Here is a tiny trained network, its code and every weight. The questions are about switching its units off for an input and a target symbol, where a switched-off unit gives its printed mean instead of its output.

import numpy as np


def w(rows, s, z=0):
    codes = np.array(rows[::2]) - 128.0
    scale = np.full(codes.shape[1], s)
    scale[-1] = z or s
    return codes * scale


def f(y):
    return y / 2 * (1 + np.tanh(0.7978845608 * (y + 0.044715 * y**3)))


def softmax(a):
    e = np.exp(a - a.max(-1, keepdims=True))
    return e / e.sum(-1, keepdims=True)


def log_softmax(a):
    a = a - a.max(-1, keepdims=True)
    return a - np.log(np.exp(a).sum(-1, keepdims=True))


def net(x, mask):
    ids = ['αβγδζθλμξπσφω'.index(c) for c in x.split()]
    T = len(ids)
    res = E[ids] + P[:T]
    q, k, v = (res @ M[0].T for M in (Q, K, V))
    z = softmax(np.where(np.tri(T) > 0, q @ k.T / 3**0.5, -1e9)) @ v
    res = res + np.where(mask[0], z, O[0][:, -1]) @ O[0][:, :-1]
    y = f(res @ A[0][:, :-1].T + A[0][:, -1])
    res = res + np.where(mask[1:13], y, B[0][:, -1]) @ B[0][:, :-1]
    return log_softmax(res[-1] @ U[:, :-1].T + U[:, -1])


Q, K, V, O, A, B = {}, {}, {}, {}, {}, {}
E = w([
[187,146,99,55,86],'α',
[116,179,71,79,30],'β',
[132,106,114,77,29],'γ',
[205,74,146,58,93],'δ',
[197,112,202,110,152],'ζ',
[55,185,130,142,28],'θ',
[245,128,133,61,148],'λ',
[92,106,117,144,132],'μ',
[143,203,98,92,84],'ξ',
[204,169,169,112,168],'π',
[167,158,225,155,175],'σ',
[100,217,135,140,87],'φ',
[115,195,192,162,130],'ω',
],0.011)
P = w([
[135,128,117,132,129],'0',
[154,223,204,75,55],'1',
[154,221,210,76,64],'2',
[152,209,213,71,61],'3',
[152,207,211,74,60],'4',
[165,204,212,72,58],'5',
[160,204,219,87,61],'6',
[165,199,214,81,47],'7',
[161,202,222,82,54],'8',
[151,177,229,82,58],'9',
[151,196,205,83,34],'10',
[229,142,253,72,92],'11',
[146,152,236,93,11],'12',
[166,206,221,68,47],'13',
],0.0041)
Q[0] = w([
[98,61,49,170,201],'h1',
[62,12,6,199,234],'h1',
[182,195,219,77,64],'h1',
],0.015)
K[0] = w([
[213,222,231,69,42],'h1',
[211,244,254,62,22],'h1',
[57,25,14,183,223],'h1',
],0.0085)
V[0] = w([
[105,254,100,152,132],'h1',
[129,128,191,191,200],'h1',
[210,134,111,86,188],'h1',
],0.015)
O[0] = w([
[196,251,93,143,115,255],'h1',
[177,66,136,233,59,194],'h1',
[119,135,223,82,47,132],'h1',
],0.014,0.0036)
A[0] = w([
[153,161,48,88,181,176],'n1',
[119,2,135,192,88,158],'n2',
[63,163,139,63,236,125],'n3',
[130,132,158,138,57,109],'n4',
[169,145,166,82,139,188],'n5',
[147,150,46,174,107,233],'n6',
[54,98,159,71,117,185],'n7',
[104,66,127,112,78,253],'n8',
[46,103,160,63,165,55],'n9',
[132,146,172,150,68,55],'n10',
[180,114,148,211,94,31],'n11',
[154,157,158,59,104,182],'n12',
],0.0098,0.0033)
B[0] = w([
[89,94,151,229,156,220],'n1',
[2,123,92,154,172,194],'n2',
[102,65,4,134,89,209],'n3',
[165,67,142,123,137,222],'n4',
[65,171,128,128,80,207],'n5',
[170,154,163,121,206,254],'n6',
[179,147,135,78,204,191],'n7',
[116,110,169,179,191,183],'n8',
[232,94,80,62,161,164],'n9',
[156,53,136,98,120,221],'n10',
[155,96,39,128,87,245],'n11',
[81,159,171,131,97,227],'n12',
],0.0086,0.0091)
U = w([
[120,165,111,56,81,143],'α',
[66,129,72,157,84,99],'β',
[132,85,66,115,154,73],'γ',
[171,94,142,96,205,32],'δ',
[66,91,183,151,171,254],'ζ',
[114,117,95,171,203,43],'θ',
[154,148,219,100,153,80],'λ',
[121,122,130,132,123,78],'μ',
[58,192,153,166,51,159],'ξ',
[124,140,190,135,2,78],'π',
[120,57,77,171,55,85],'σ',
[111,201,211,153,180,206],'φ',
[233,143,107,139,116,203],'ω',
],0.0069,0.005)

Each question gives the input, a string of symbols that net reads in full, and the target symbol t.
The units are the heads (3 rows each of Q, K, V and O) and the neurons (one row each of A and B). Each row of codes is followed by its name. A weight is (code - 128) times the scale printed after its matrix; where a second scale follows, it is the last column's (O, A, B and U).
mask holds one flag per unit, heads first, then neurons. A switched-off unit (its flag False) gives its mean, the last column of its rows in O or B, instead of its output. The means were averaged over made-up inputs and are rounded, as every weight is.
A unit's drop is (log p(t) with every unit on - log p(t) with that unit switched off) / (log p(t) with every unit on - log p(t) with every unit switched off).
The circuit of an input: a set's keep is (log p(t) with only the set's units on - log p(t) with every unit switched off) / (log p(t) with every unit on - log p(t) with every unit switched off). Starting from the 12 units with the biggest drops (on a tie, the unit counted first), units are removed one at a time, each time the one whose removal leaves the highest keep (on an exact tie, the one counted first), for as long as the keep stays at least 0.8.
circuit, biggest first: the units of the circuit, biggest drop first
top k neurons: the k neurons with the biggest drops, biggest first
drop when u is switched off: that unit's drop, to one decimal
input δ α φ ω ξ ζ φ ω ζ σ ξ ω σ ω, target δ: circuit, biggest first : h1, n9
input λ ω γ, target λ: top neuron : n7
input β ω λ α ζ ω, target β: top 2 neurons : n3, n1
input θ α ω ζ ω σ, target θ: circuit, biggest first : h1, n1
input α σ ζ ω α ω δ α ζ ω ω ζ θ, target α: circuit, biggest first : h1, n9, n1
input γ π φ ω, target γ: top 2 neurons : n3, n9
input π ω α ω δ δ φ β ω α φ ω σ δ, target π: circuit, biggest first : h1, n12
input ω ω ω δ, target ω: circuit, biggest first : h1, n2
input σ π ω θ γ, target σ: circuit, biggest first : h1, n11
input ζ θ φ α α α ω φ, target ζ: circuit, biggest first : h1, n2, n8
input β ω θ ω ζ ω ω α ζ, target β: circuit, biggest first : h1, n3, n1, n5
input θ ω δ ω α ζ ω ξ ω π ω, target θ: top 2 neurons : n3, n1
input α ω ξ γ ω ω ξ, target α: top 2 neurons : n9, n3
input δ π π α λ α ω γ, target δ: top 2 neurons : n9, n7
input φ σ α, target φ: drop when h1 is switched off : 0.6
input ζ ω σ ξ α ζ ω ζ, target ζ: drop when n3 is switched off : 0.0
input φ ω ω γ ω ω ξ δ φ ζ σ, target φ: drop when n11 is switched off : 0.1
